Below is a small trained network, with its code and all its weights. Each question gives an input and a class and asks what happens when units are switched off, that is, made to give their printed mean instead of their output.

import numpy as np


def w(rows, s, z=0):
    codes = np.array(rows[::2]) - 128.0
    scale = np.full(codes.shape[1], s)
    scale[-1] = z or s
    return codes * scale


def f(y):
    return y / 2 * (1 + np.tanh(0.7978845608 * (y + 0.044715 * y**3)))


def log_softmax(a):
    a = a - a.max(-1, keepdims=True)
    return a - np.log(np.exp(a).sum(-1, keepdims=True))


def net(x, mask):
    res = np.array(x, float).reshape(1, 8) / 4 @ E
    y = f(res @ A[0][:, :-1].T + A[0][:, -1])
    res = res + np.where(mask, y, B[0][:, -1]) @ B[0][:, :-1]
    return log_softmax(res[-1] @ U[:, :-1].T + U[:, -1])


A, B = {}, {}
E = w([
[132,130,127],'x0',
[125,130,127],'x1',
[151,158,1],'x2',
[130,128,132],'x3',
[96,235,151],'x4',
[127,125,127],'x5',
[2,129,92],'x6',
[126,128,130],'x7',
],0.0073)
A[0] = w([
[189,160,63,90],'neuron 1',
[159,34,80,57],'neuron 2',
[125,169,56,66],'neuron 3',
[60,199,108,65],'neuron 4',
[41,79,102,62],'neuron 5',
[122,105,247,96],'neuron 6',
[143,250,165,162],'neuron 7',
[130,89,136,254],'neuron 8',
[122,128,42,73],'neuron 9',
],0.013,0.0064)
B[0] = w([
[31,167,234,195],'neuron 1',
[79,73,176,186],'neuron 2',
[72,142,181,167],'neuron 3',
[189,80,177,179],'neuron 4',
[255,123,210,167],'neuron 5',
[44,180,142,236],'neuron 6',
[134,3,85,253],'neuron 7',
[119,149,71,247],'neuron 8',
[98,157,193,176],'neuron 9',
],0.0087,0.0057)
U = w([
[59,224,160,1],'0',
[144,2,77,52],'1',
[122,142,39,250],'2',
[129,137,47,233],'3',
[217,109,158,94],'4',
],0.015,0.0069)

Each question gives the input, the list of numbers given to net, and the class t.
The units are the neurons (one row each of A and B). Each row of codes is followed by its name. A weight is (code - 128) times the scale printed after its matrix; where a second scale follows, it is the last column's (A, B and U).
mask holds one flag per neuron, in row order. A switched-off neuron (its flag False) gives its mean, the last column of its row in B, instead of its output. The means were averaged over made-up inputs and are rounded, as every weight is.
A unit's drop is (log p(t) with every unit on - log p(t) with that unit switched off) / (log p(t) with every unit on - log p(t) with every unit switched off).
The circuit of an input: a set's keep is (log p(t) with only the set's units on - log p(t) with every unit switched off) / (log p(t) with every unit on - log p(t) with every unit switched off). Starting from all 9 units, units are removed one at a time, each time the one whose removal leaves the highest keep (on an exact tie, the one counted first), for as long as the keep stays at least 0.8.
units of the circuit, in order: the units of the circuit, biggest drop first
unit that matters most: the unit with the biggest drop
top k neurons: the k neurons with the biggest drops, biggest first
drop when u is switched off: that unit's drop, to one decimal
input [-8,-2,-5,2,-5,1,1,-1], class 0: units of the circuit, in order	[neuron 7]
input [5,5,-2,-4,6,-1,5,-1], class 1: top 2 neurons	[neuron 7; neuron 4]
input [-2,3,6,-3,8,4,-7,1], class 1: top 2 neurons	[neuron 7; neuron 6]
input [5,-5,-6,7,6,-5,-2,6], class 3: top 3 neurons	[neuron 7; neuron 1; neuron 6]
input [-1,2,-3,-7,3,0,-7,-7], class 3: top 4 neurons	[neuron 6; neuron 4; neuron 5; neuron 2]
input [-5,-6,8,-7,-5,5,8,-5], class 0: units of the circuit, in order	[neuron 9; neuron 3]
input [1,-7,-1,3,3,0,0,2], class 1: top 2 neurons	[neuron 7; neuron 6]
input [-4,3,7,3,5,-1,-1,0], class 0: top 2 neurons	[neuron 1; neuron 3]
input [-1,7,-7,2,-6,-1,-6,2], class 0: top 2 neurons	[neuron 6; neuron 7]
input [-5,8,0,-4,8,5,5,-3], class 1: top 2 neurons	[neuron 7; neuron 4]
input [-1,-4,2,1,-6,4,8,5], class 4: top 2 neurons	[neuron 5; neuron 7]
input [-8,-7,-2,-4,7,-2,-7,5], class 1: drop when neuron 7 is switched off	1.0
input [2,-2,4,-3,8,-8,7,7], class 1: drop when neuron 7 is switched off	0.4
input [-1,7,3,1,7,7,8,2], class 4: unit that matters most	neuron 4
input [3,-1,-7,-5,-3,1,1,3], class 0: drop when neuron 2 is switched off	0.0
